Below are the code and all the weights of a small trained network. Each question names an input and a class and asks about switching units off, where a switched-off unit gives its printed mean instead of its output.

import numpy as np


def w(rows, s, z=0):
    codes = np.array(rows[::2]) - 128.0
    scale = np.full(codes.shape[1], s)
    scale[-1] = z or s
    return codes * scale


def norm(h):
    return h / np.sqrt((h * h).mean(-1, keepdims=True) + 1e-5)


def f(y):
    return np.maximum(y, 0)


def log_softmax(a):
    a = a - a.max(-1, keepdims=True)
    return a - np.log(np.exp(a).sum(-1, keepdims=True))


def net(x, mask):
    res = np.array(x, float).reshape(1, 2) / 4 @ E
    u = 0
    for l in range(4):
        y = f(norm(res) @ A[l][:, :-1].T + A[l][:, -1])
        res = res + np.where(mask[u : u + 8], y, B[l][:, -1]) @ B[l][:, :-1]
        u += 8
    return log_softmax(norm(res)[-1] @ U[:, :-1].T + U[:, -1])


A, B = {}, {}
E = w([
[254,31,85,124,198],'x0',
[104,51,114,139,31],'x1',
],0.0075)
A[0] = w([
[134,46,160,132,108,69],'0.n0',
[90,248,194,140,175,3],'0.n1',
[91,125,137,161,70,100],'0.n2',
[129,225,110,50,115,93],'0.n3',
[156,149,97,67,120,135],'0.n4',
[90,123,162,171,171,42],'0.n5',
[90,99,88,125,146,112],'0.n6',
[210,12,92,141,90,149],'0.n7',
],0.012,0.0049)
B[0] = w([
[207,107,55,153,36,167],'0.n0',
[111,100,178,254,158,207],'0.n1',
[116,119,69,61,95,183],'0.n2',
[85,58,181,198,182,177],'0.n3',
[113,134,161,94,100,143],'0.n4',
[61,144,131,126,92,134],'0.n5',
[172,42,196,84,155,136],'0.n6',
[214,197,79,184,47,250],'0.n7',
],0.0075,0.011)
A[1] = w([
[126,105,142,157,195,147],'1.n0',
[142,154,124,130,201,253],'1.n1',
[81,170,128,89,179,27],'1.n2',
[97,126,101,90,31,70],'1.n3',
[114,98,125,76,123,126],'1.n4',
[62,119,69,106,71,90],'1.n5',
[115,249,137,123,126,181],'1.n6',
[137,218,132,177,92,111],'1.n7',
],0.012,0.0025)
B[1] = w([
[121,49,235,66,195,208],'1.n0',
[68,58,143,66,106,197],'1.n1',
[144,113,164,110,204,132],'1.n2',
[123,247,131,89,177,253],'1.n3',
[137,113,138,220,110,146],'1.n4',
[116,189,130,66,2,222],'1.n5',
[238,89,141,131,210,164],'1.n6',
[57,78,205,144,229,227],'1.n7',
],0.0071,0.0061)
A[2] = w([
[158,115,131,185,182,2],'2.n0',
[124,165,35,181,91,144],'2.n1',
[228,107,166,75,153,174],'2.n2',
[150,136,137,96,72,32],'2.n3',
[138,106,116,192,194,143],'2.n4',
[48,198,103,54,87,55],'2.n5',
[134,141,73,133,161,79],'2.n6',
[145,126,71,202,9,181],'2.n7',
],0.012,0.002)
B[2] = w([
[86,159,109,140,101,172],'2.n0',
[121,66,148,150,205,206],'2.n1',
[58,120,63,115,33,194],'2.n2',
[44,68,181,84,138,169],'2.n3',
[81,120,131,167,71,189],'2.n4',
[100,220,185,67,86,199],'2.n5',
[96,154,193,70,111,139],'2.n6',
[204,203,172,188,254,255],'2.n7',
],0.009,0.0098)
A[3] = w([
[83,131,224,17,84,112],'3.n0',
[215,57,92,45,86,196],'3.n1',
[102,43,95,24,39,228],'3.n2',
[102,146,226,98,90,113],'3.n3',
[183,203,180,142,221,4],'3.n4',
[254,117,135,212,168,45],'3.n5',
[109,93,231,26,118,57],'3.n6',
[185,177,142,95,160,44],'3.n7',
],0.0074,0.0027)
B[3] = w([
[231,167,67,106,192,220],'3.n0',
[109,138,200,206,108,160],'3.n1',
[60,116,68,144,65,188],'3.n2',
[151,192,148,88,125,217],'3.n3',
[72,30,73,162,63,199],'3.n4',
[244,121,165,121,96,254],'3.n5',
[207,118,76,81,175,184],'3.n6',
[9,95,90,86,142,166],'3.n7',
],0.011,0.0056)
U = w([
[66,101,221,178,181,215],'0',
[249,126,110,207,86,202],'1',
[120,64,67,21,183,1],'2',
[142,249,130,30,126,178],'3',
[87,92,41,145,5,93],'4',
],0.018,0.0029)

Each question gives the input, the list of numbers given to net, and the class t.
The units are the neurons (one row each of A and B). Each row of codes is followed by its name. A weight is (code - 128) times the scale printed after its matrix; where a second scale follows, it is the last column's (A, B and U).
mask holds one flag per neuron, layer by layer. A switched-off neuron (its flag False) gives its mean, the last column of its row in B, instead of its output. The means were averaged over made-up inputs and are rounded, as every weight is.
A unit's drop is (log p(t) with every unit on - log p(t) with that unit switched off) / (log p(t) with every unit on - log p(t) with every unit switched off).
The circuit of an input: a set's keep is (log p(t) with only the set's units on - log p(t) with every unit switched off) / (log p(t) with every unit on - log p(t) with every unit switched off). Starting from the 12 units with the biggest drops (on a tie, the unit counted first), units are removed one at a time, each time the one whose removal leaves the highest keep (on an exact tie, the one counted first), for as long as the keep stays at least 0.8.
units of the circuit, in order: the units of the circuit, biggest drop first
unit that matters most: the unit with the biggest drop
top k neurons: the k neurons with the biggest drops, biggest first
k most important neurons of layer l: the k neurons of layer l with the biggest drops, biggest first
drop when u is switched off: that unit's drop, to one decimal
input [7,-4], class 4: units of the circuit, in order => [2.n2 2.n7]
input [2,-4], class 2: top neuron => [0.n7]
input [2,-1], class 4: top 2 neurons => [1.n7 0.n0]
input [4,-7], class 2: units of the circuit, in order => [0.n7 1.n1 3.n6]
input [4,-8], class 2: top 3 neurons => [0.n7 1.n0 0.n0]
input [1,-4], class 2: top 4 neurons => [0.n7 1.n0 2.n7 1.n1]
input [8,-5], class 4: top 2 neurons => [2.n2 2.n7]
input [5,-8], class 4: top 3 neurons => [2.n2 2.n7 3.n2]
input [-1,6], class 3: 2 most important neurons of layer 0 => [0.n1 0.n2]
input [2,-3], class 4: 2 most important neurons of layer 0 => [0.n1 0.n3]
input [6,-3], class 4: 3 most important neurons of layer 1 => [1.n5 1.n7 1.n1]
input [-1,-8], class 0: drop when 0.n1 is switched off => 0.1
input [0,-4], class 0: drop when 0.n1 is switched off => 0.5
input [-4,0], class 0: unit that matters most => 0.n1
input [2,-5], class 2: drop when 0.n7 is switched off => 0.9
